Below are the code and all the weights of a small trained network. Each question names an input and a class and asks about switching units off, where a switched-off unit gives its printed mean instead of its output.

import numpy as np


def w(rows, s, z=0):
    codes = np.array(rows[::2]) - 128.0
    scale = np.full(codes.shape[1], s)
    scale[-1] = z or s
    return codes * scale


def norm(h):
    return h / np.sqrt((h * h).mean(-1, keepdims=True) + 1e-5)


def f(y):
    return y / 2 * (1 + np.tanh(0.7978845608 * (y + 0.044715 * y**3)))


def log_softmax(a):
    a = a - a.max(-1, keepdims=True)
    return a - np.log(np.exp(a).sum(-1, keepdims=True))


def net(x, mask):
    res = np.array(x, float).reshape(1, 2) / 4 @ E
    u = 0
    for l in range(2):
        y = f(norm(res) @ A[l][:, :-1].T + A[l][:, -1])
        res = res + np.where(mask[u : u + 6], y, B[l][:, -1]) @ B[l][:, :-1]
        u += 6
    return log_softmax(norm(res)[-1] @ U[:, :-1].T + U[:, -1])


A, B = {}, {}
E = w([
[188,195,136,166,213,184,210,113,126],'x0',
[187,151,95,38,88,84,201,2,175],'x1',
],0.0072)
A[0] = w([
[43,60,96,161,137,118,136,151,78,146],'L0N1',
[32,204,253,234,121,152,142,188,85,24],'L0N2',
[94,160,132,160,238,121,120,99,104,5],'L0N3',
[99,67,157,236,227,114,101,60,201,250],'L0N4',
[86,72,61,127,52,111,128,165,135,111],'L0N5',
[99,229,93,118,201,146,231,163,123,129],'L0N6',
],0.0053,0.0027)
B[0] = w([
[106,121,158,64,156,146,113,59,108,192],'L0N1',
[165,103,37,166,128,107,183,74,139,253],'L0N2',
[192,135,253,87,106,185,99,199,134,142],'L0N3',
[165,180,118,19,136,153,78,101,155,197],'L0N4',
[187,76,196,84,62,141,185,224,208,189],'L0N5',
[79,28,169,90,79,111,129,169,126,235],'L0N6',
],0.0067,0.0041)
A[1] = w([
[94,109,6,86,95,128,186,148,175,232],'L1N1',
[177,254,209,151,142,200,237,179,138,22],'L1N2',
[147,159,128,106,129,176,141,145,88,6],'L1N3',
[39,133,78,250,209,143,48,183,93,57],'L1N4',
[153,104,205,91,119,236,140,140,179,177],'L1N5',
[126,145,165,144,190,162,74,156,138,132],'L1N6',
],0.0078,0.0022)
B[1] = w([
[104,145,139,160,171,157,112,151,95,255],'L1N1',
[71,61,159,107,10,69,38,189,143,215],'L1N2',
[81,144,106,110,101,172,117,173,125,129],'L1N3',
[142,186,116,112,122,107,199,60,144,242],'L1N4',
[131,147,105,152,167,136,122,104,98,244],'L1N5',
[126,108,142,96,158,85,140,80,137,172],'L1N6',
],0.011,0.0059)
U = w([
[79,62,172,95,72,96,69,157,131,221],'0',
[98,195,106,104,140,94,209,7,137,190],'1',
[118,129,138,157,225,214,116,135,70,204],'2',
[140,154,101,196,121,129,136,169,186,20],'3',
[152,148,94,150,130,153,125,151,165,3],'4',
[168,159,130,168,119,165,147,166,194,25],'5',
[180,152,108,180,119,156,116,139,182,6],'6',
[152,195,139,164,92,186,106,141,177,28],'7',
],0.015,0.0041)

Each question gives the input, the list of numbers given to net, and the class t.
The units are the neurons (one row each of A and B). Each row of codes is followed by its name. A weight is (code - 128) times the scale printed after its matrix; where a second scale follows, it is the last column's (A, B and U).
mask holds one flag per neuron, layer by layer. A switched-off neuron (its flag False) gives its mean, the last column of its row in B, instead of its output. The means were averaged over made-up inputs and are rounded, as every weight is.
A unit's drop is (log p(t) with every unit on - log p(t) with that unit switched off) / (log p(t) with every unit on - log p(t) with every unit switched off).
The circuit of an input: a set's keep is (log p(t) with only the set's units on - log p(t) with every unit switched off) / (log p(t) with every unit on - log p(t) with every unit switched off). Starting from all 12 units, units are removed one at a time, each time the one whose removal leaves the highest keep (on an exact tie, the one counted first), for as long as the keep stays at least 0.8.
circuit, biggest first: the units of the circuit, biggest drop first
k most important neurons: the k neurons with the biggest drops, biggest first
k most important neurons of layer l: the k neurons of layer l with the biggest drops, biggest first
drop of u: that unit's drop, to one decimal
input [-2,3], class 2: most important neuron : [L1N1]
input [0,0], class 2: 2 most important neurons of layer 0 : [L0N3, L0N1]
input [-3,-4], class 1: 2 most important neurons of layer 1 : [L1N2, L1N4]
input [-3,3], class 2: circuit, biggest first : [L1N1, L1N2, L1N4]
input [6,6], class 0: circuit, biggest first : [L1N2, L0N2]
input [-2,0], class 2: 3 most important neurons : [L1N2, L0N5, L1N5]
input [4,-5], class 1: 2 most important neurons : [L0N5, L1N4]
input [-1,-3], class 2: 2 most important neurons of layer 0 : [L0N2, L0N4]
input [-3,0], class 2: 2 most important neurons of layer 1 : [L1N2, L1N5]
input [-3,1], class 2: 4 most important neurons : [L1N2, L1N4, L0N5, L0N6]
input [-5,-6], class 1: circuit, biggest first : [L1N4, L0N6]
input [3,-1], class 2: 2 most important neurons of layer 0 : [L0N6, L0N5]
input [4,-1], class 0: 2 most important neurons : [L0N3, L1N2]
input [0,-1], class 2: most important neuron of layer 1 : [L1N4]
input [4,3], class 0: 2 most important neurons : [L0N2, L1N2]
input [6,-2], class 0: drop of L1N2 : 0.8
input [-4,-8], class 1: drop of L1N4 : 0.6
input [-2,-8], class 1: drop of L1N4 : 0.2
input [8,-3], class 0: drop of L1N2 : 0.9
input [1,-4], class 1: most important neuron : [L0N5]
